Below are the code and all the weights of a small trained network. Each question names an input and a class and asks about switching units off, where a switched-off unit gives its printed mean instead of its output.

import numpy as np


def w(rows, s, z=0):
    codes = np.array(rows[::2]) - 128.0
    scale = np.full(codes.shape[1], s)
    scale[-1] = z or s
    return codes * scale


def norm(h):
    return h / np.sqrt((h * h).mean(-1, keepdims=True) + 1e-5)


def f(y):
    return np.maximum(y, 0)


def log_softmax(a):
    a = a - a.max(-1, keepdims=True)
    return a - np.log(np.exp(a).sum(-1, keepdims=True))


def net(x, mask):
    res = np.array(x, float).reshape(1, 4) / 4 @ E
    u = 0
    for l in range(4):
        y = f(norm(res) @ A[l][:, :-1].T + A[l][:, -1])
        res = res + np.where(mask[u : u + 5], y, B[l][:, -1]) @ B[l][:, :-1]
        u += 5
    return log_softmax(norm(res)[-1] @ U[:, :-1].T + U[:, -1])


A, B = {}, {}
E = w([
[222,145,176,195,93,201],'x0',
[224,197,103,56,87,46],'x1',
[150,205,2,102,159,228],'x2',
[184,120,152,107,237,104],'x3',
],0.0092)
A[0] = w([
[77,59,115,126,164,162,1],'L0N1',
[131,156,112,111,113,141,145],'L0N2',
[75,109,87,101,163,66,64],'L0N3',
[113,150,114,120,133,208,90],'L0N4',
[153,116,129,117,250,100,25],'L0N5',
],0.014,0.0058)
B[0] = w([
[134,51,103,197,131,153,205],'L0N1',
[96,124,180,106,159,66,218],'L0N2',
[178,77,130,73,113,174,236],'L0N3',
[106,140,149,158,163,102,252],'L0N4',
[181,185,254,164,177,122,253],'L0N5',
],0.012,0.0044)
A[1] = w([
[128,166,80,133,133,167,3],'L1N1',
[49,126,60,122,7,127,80],'L1N2',
[191,122,122,216,146,138,98],'L1N3',
[99,185,116,216,82,129,48],'L1N4',
[143,167,62,122,188,148,29],'L1N5',
],0.014,0.0037)
B[1] = w([
[66,154,130,105,148,127,151],'L1N1',
[245,132,227,140,254,122,243],'L1N2',
[113,98,157,82,78,182,255],'L1N3',
[156,111,195,95,176,124,207],'L1N4',
[55,170,158,114,123,115,187],'L1N5',
],0.013,0.0058)
A[2] = w([
[185,150,128,30,133,1,47],'L2N1',
[95,165,104,149,134,204,175],'L2N2',
[172,148,107,134,236,188,2],'L2N3',
[213,56,154,121,92,126,176],'L2N4',
[162,183,105,123,52,226,9],'L2N5',
],0.0089,0.0027)
B[2] = w([
[128,92,65,254,115,189,246],'L2N1',
[63,57,145,139,90,89,163],'L2N2',
[76,122,176,137,112,48,208],'L2N3',
[12,234,84,74,60,182,255],'L2N4',
[132,138,107,2,147,156,148],'L2N5',
],0.007,0.0064)
A[3] = w([
[92,108,188,136,119,151,254],'L3N1',
[243,203,83,77,40,13,142],'L3N2',
[139,23,69,22,236,55,90],'L3N3',
[163,228,72,103,125,40,126],'L3N4',
[109,56,212,154,7,2,95],'L3N5',
],0.0086,0.0076)
B[3] = w([
[192,148,14,116,96,55,255],'L3N1',
[100,10,147,178,170,191,174],'L3N2',
[177,173,138,27,40,246,150],'L3N3',
[54,61,133,189,101,107,157],'L3N4',
[15,184,131,82,223,155,163],'L3N5',
],0.012)
U = w([
[215,148,240,124,223,107,159],'0',
[74,4,110,198,142,163,157],'1',
[148,146,151,6,91,195,182],'2',
[16,212,134,87,201,38,150],'3',
[199,155,63,137,89,47,118],'4',
[130,161,127,195,91,48,2],'5',
],0.016,0.0087)

Each question gives the input, the list of numbers given to net, and the class t.
The units are the neurons (one row each of A and B). Each row of codes is followed by its name. A weight is (code - 128) times the scale printed after its matrix; where a second scale follows, it is the last column's (A, B and U).
mask holds one flag per neuron, layer by layer. A switched-off neuron (its flag False) gives its mean, the last column of its row in B, instead of its output. The means were averaged over made-up inputs and are rounded, as every weight is.
A unit's drop is (log p(t) with every unit on - log p(t) with that unit switched off) / (log p(t) with every unit on - log p(t) with every unit switched off).
The circuit of an input: a set's keep is (log p(t) with only the set's units on - log p(t) with every unit switched off) / (log p(t) with every unit on - log p(t) with every unit switched off). Starting from the 12 units with the biggest drops (on a tie, the unit counted first), units are removed one at a time, each time the one whose removal leaves the highest keep (on an exact tie, the one counted first), for as long as the keep stays at least 0.8.
circuit, biggest first: the units of the circuit, biggest drop first
most important unit: the unit with the biggest drop
top k neurons: the k neurons with the biggest drops, biggest first
top k neurons in layer l: the k neurons of layer l with the biggest drops, biggest first
input [-4,2,0,-6], class 0: circuit, biggest first	[L1N2]
input [6,5,-1,-1], class 2: top 3 neurons	[L1N3 L2N4 L2N5]
input [4,-7,-8,-7], class 3: top 3 neurons	[L3N5 L2N1 L3N2]
input [2,0,-2,-5], class 0: circuit, biggest first	[L1N2 L0N5]
input [-1,-2,-4,2], class 3: top 2 neurons in layer 3	[L3N5 L3N3]
input [0,5,2,4], class 1: circuit, biggest first	[L1N2 L3N2]
input [-8,2,0,-7], class 2: top 2 neurons	[L0N3 L3N3]
input [8,-1,0,6], class 2: circuit, biggest first	[L1N3 L1N2]
input [-2,-5,-6,4], class 3: top 2 neurons in layer 3	[L3N5 L3N2]
input [0,3,-8,5], class 3: circuit, biggest first	[L3N5 L1N2]
input [5,1,4,4], class 2: top 3 neurons	[L1N3 L1N2 L2N5]
input [8,-4,4,-6], class 2: top 2 neurons	[L1N3 L1N2]
input [-8,3,-4,7], class 2: top 2 neurons	[L0N3 L3N3]
input [-7,-1,6,8], class 0: circuit, biggest first	[L0N5]
input [3,-8,0,-8], class 0: circuit, biggest first	[L1N2 L1N4 L0N5]
input [-8,-5,2,2], class 2: top 3 neurons	[L3N3 L0N3 L2N1]
input [7,0,7,-8], class 0: circuit, biggest first	[L0N5 L1N4 L1N2]
input [1,0,2,0], class 4: top 2 neurons	[L3N5 L2N4]
input [4,-4,-4,-5], class 0: top 4 neurons	[L0N5 L1N2 L1N4 L0N3]
input [-2,-1,-1,-5], class 0: most important unit	L1N2
input [-7,-3,3,-5], class 2: top 3 neurons	[L3N3 L0N3 L0N1]
input [6,2,-6,-1], class 2: top 2 neurons	[L0N2 L1N3]
input [-3,2,-4,2], class 3: top 2 neurons	[L3N5 L1N2]
input [3,-6,-6,-6], class 0: top 4 neurons in layer 0	[L0N5 L0N2 L0N3 L0N4]
